Below are the code and all the weights of a small trained network. Each question names an input and a class and asks about switching units off, where a switched-off unit gives its printed mean instead of its output.

import numpy as np


def w(rows, s, z=0):
    codes = np.array(rows[::2]) - 128.0
    scale = np.full(codes.shape[1], s)
    scale[-1] = z or s
    return codes * scale


def norm(h):
    return h / np.sqrt((h * h).mean(-1, keepdims=True) + 1e-5)


def f(y):
    return y / 2 * (1 + np.tanh(0.7978845608 * (y + 0.044715 * y**3)))


def log_softmax(a):
    a = a - a.max(-1, keepdims=True)
    return a - np.log(np.exp(a).sum(-1, keepdims=True))


def net(x, mask):
    res = np.array(x, float).reshape(1, 4) / 4 @ E
    u = 0
    for l in range(3):
        y = f(norm(res) @ A[l][:, :-1].T + A[l][:, -1])
        res = res + np.where(mask[u : u + 12], y, B[l][:, -1]) @ B[l][:, :-1]
        u += 12
    return log_softmax(norm(res)[-1] @ U[:, :-1].T + U[:, -1])


A, B = {}, {}
E = w([
[128,117,117,179,139,18,140],'x0',
[232,140,119,80,126,110,139],'x1',
[129,133,238,120,125,108,131],'x2',
[186,117,145,251,118,175,138],'x3',
],0.0015)
A[0] = w([
[75,135,113,44,119,87,122,66],'L0N1',
[122,128,229,101,141,108,134,58],'L0N2',
[74,120,117,36,134,88,131,72],'L0N3',
[32,120,138,137,117,127,115,58],'L0N4',
[47,112,134,133,131,132,107,61],'L0N5',
[116,121,127,60,136,228,123,58],'L0N6',
[117,127,103,145,139,33,122,67],'L0N7',
[116,112,107,140,138,36,140,62],'L0N8',
[122,123,231,98,143,105,130,42],'L0N9',
[123,135,125,108,99,126,160,6],'L0N10',
[116,120,2,111,146,137,128,47],'L0N11',
[222,122,124,57,122,96,115,58],'L0N12',
],0.0062,0.0019)
B[0] = w([
[184,106,152,209,120,158,133,240],'L0N1',
[87,142,46,154,63,101,88,193],'L0N2',
[190,113,160,211,118,164,140,253],'L0N3',
[127,158,64,91,194,129,206,189],'L0N4',
[139,165,72,85,186,107,186,170],'L0N5',
[76,133,253,21,109,108,85,202],'L0N6',
[92,133,223,51,106,141,109,197],'L0N7',
[96,148,212,45,103,159,101,192],'L0N8',
[84,146,44,148,57,105,81,193],'L0N9',
[13,142,126,110,206,41,49,94],'L0N10',
[70,144,22,171,28,77,88,206],'L0N11',
[74,178,59,117,214,145,231,215],'L0N12',
],0.0073,0.0025)
A[1] = w([
[178,131,165,203,102,154,179,195],'L1N1',
[147,138,116,124,139,120,145,93],'L1N2',
[131,152,84,103,254,105,176,43],'L1N3',
[135,127,120,123,136,122,123,103],'L1N4',
[243,46,162,219,184,159,99,115],'L1N5',
[87,146,98,127,176,108,200,85],'L1N6',
[97,123,100,139,91,95,76,67],'L1N7',
[127,114,186,61,134,128,78,48],'L1N8',
[108,125,83,131,84,75,74,2],'L1N9',
[133,166,114,147,99,102,108,67],'L1N10',
[117,123,226,107,130,53,124,84],'L1N11',
[96,111,219,79,140,137,94,51],'L1N12',
],0.0066,0.00062)
B[1] = w([
[153,89,117,49,158,140,39,253],'L1N1',
[78,69,174,139,104,157,153,130],'L1N2',
[92,101,104,122,210,167,213,190],'L1N3',
[121,112,153,150,114,130,149,119],'L1N4',
[189,44,180,185,184,169,2,233],'L1N5',
[200,120,141,119,174,211,199,187],'L1N6',
[165,83,90,134,100,99,151,173],'L1N7',
[105,195,175,143,92,144,109,176],'L1N8',
[143,78,82,133,87,93,133,181],'L1N9',
[123,69,118,114,86,144,136,156],'L1N10',
[118,186,154,63,102,199,122,176],'L1N11',
[151,194,201,99,69,123,132,204],'L1N12',
],0.0078,0.0037)
A[2] = w([
[59,194,166,160,128,106,105,106],'L2N1',
[78,137,103,111,149,68,107,101],'L2N2',
[103,100,183,132,71,30,66,95],'L2N3',
[101,122,50,253,42,40,134,83],'L2N4',
[119,90,178,128,136,82,131,88],'L2N5',
[130,182,79,153,149,141,103,51],'L2N6',
[91,107,130,50,171,82,108,105],'L2N7',
[106,151,122,156,145,109,125,109],'L2N8',
[163,150,236,171,195,101,151,88],'L2N9',
[109,132,165,98,207,80,93,116],'L2N10',
[90,125,118,209,118,159,128,80],'L2N11',
[150,147,126,181,140,123,156,2],'L2N12',
],0.0069,0.00076)
B[2] = w([
[130,179,175,102,110,117,107,142],'L2N1',
[230,78,193,136,113,56,185,112],'L2N2',
[141,89,83,134,229,154,204,205],'L2N3',
[119,76,64,51,2,62,132,253],'L2N4',
[88,227,37,176,167,120,87,117],'L2N5',
[83,24,255,85,113,106,176,118],'L2N6',
[173,114,129,244,71,156,139,120],'L2N7',
[185,145,159,146,118,113,178,109],'L2N8',
[92,134,12,139,83,106,123,165],'L2N9',
[167,106,104,222,70,138,135,137],'L2N10',
[159,174,154,18,191,62,140,124],'L2N11',
[43,117,176,106,160,116,160,114],'L2N12',
],0.0068,0.0039)
U = w([
[124,65,42,91,30,62,148,186],'0',
[109,247,227,81,67,166,112,173],'1',
[186,68,143,174,180,180,15,172],'2',
[110,125,98,125,229,195,254,163],'3',
[118,147,139,150,131,99,134,85],'4',
[97,157,177,208,180,7,141,3],'5',
[95,156,150,213,163,65,137,23],'6',
],0.0067,0.0037)

Each question gives the input, the list of numbers given to net, and the class t.
The units are the neurons (one row each of A and B). Each row of codes is followed by its name. A weight is (code - 128) times the scale printed after its matrix; where a second scale follows, it is the last column's (A, B and U).
mask holds one flag per neuron, layer by layer. A switched-off neuron (its flag False) gives its mean, the last column of its row in B, instead of its output. The means were averaged over made-up inputs and are rounded, as every weight is.
A unit's drop is (log p(t) with every unit on - log p(t) with that unit switched off) / (log p(t) with every unit on - log p(t) with every unit switched off).
The circuit of an input: a set's keep is (log p(t) with only the set's units on - log p(t) with every unit switched off) / (log p(t) with every unit on - log p(t) with every unit switched off). Starting from the 12 units with the biggest drops (on a tie, the unit counted first), units are removed one at a time, each time the one whose removal leaves the highest keep (on an exact tie, the one counted first), for as long as the keep stays at least 0.8.
circuit, biggest first: the units of the circuit, biggest drop first
k most important neurons: the k neurons with the biggest drops, biggest first
top k neurons in layer l: the k neurons of layer l with the biggest drops, biggest first
drop of u: that unit's drop, to one decimal
input [3,-8,2,7], class 3: 3 most important neurons => (L0N3; L0N1; L0N4)
input [-1,7,-1,-7], class 2: circuit, biggest first => (L0N3; L1N5)
input [-6,7,-4,-3], class 3: circuit, biggest first => (L0N12)
input [-6,4,7,6], class 0: 2 most important neurons => (L0N3; L0N2)
input [-8,4,6,8], class 1: circuit, biggest first => (L0N6; L0N3; L1N12)
input [-2,-2,-3,-4], class 2: 2 most important neurons => (L0N3; L0N1)
input [3,8,2,-7], class 3: top 2 neurons in layer 1 => (L1N3; L1N6)
input [-3,0,7,7], class 0: 4 most important neurons => (L0N2; L0N3; L0N9; L0N1)
input [-4,5,7,6], class 0: 2 most important neurons => (L0N3; L0N1)
input [-7,0,-1,-7], class 1: top 3 neurons in layer 1 => (L1N12; L1N11; L1N8)
input [-6,-6,-5,-8], class 2: 2 most important neurons => (L0N1; L0N3)
input [-8,-8,-5,-4], class 1: 2 most important neurons => (L0N6; L0N12)
input [5,7,3,-8], class 2: 3 most important neurons => (L0N3; L0N1; L0N6)
input [4,8,3,-6], class 3: circuit, biggest first => (L0N12)
input [0,1,6,-8], class 2: top 3 neurons in layer 0 => (L0N3; L0N1; L0N11)
input [-5,-8,7,-7], class 3: top 2 neurons in layer 1 => (L1N5; L1N6)
input [2,-5,-3,4], class 3: top 2 neurons in layer 0 => (L0N3; L0N1)
input [-8,3,2,5], class 1: drop of L0N6 => 0.6
input [-8,3,-5,6], class 1: drop of L0N6 => 1.8
input [-4,-2,3,-8], class 2: drop of L0N3 => 2.2
input [4,-8,1,-2], class 3: most important neuron => (L0N4)
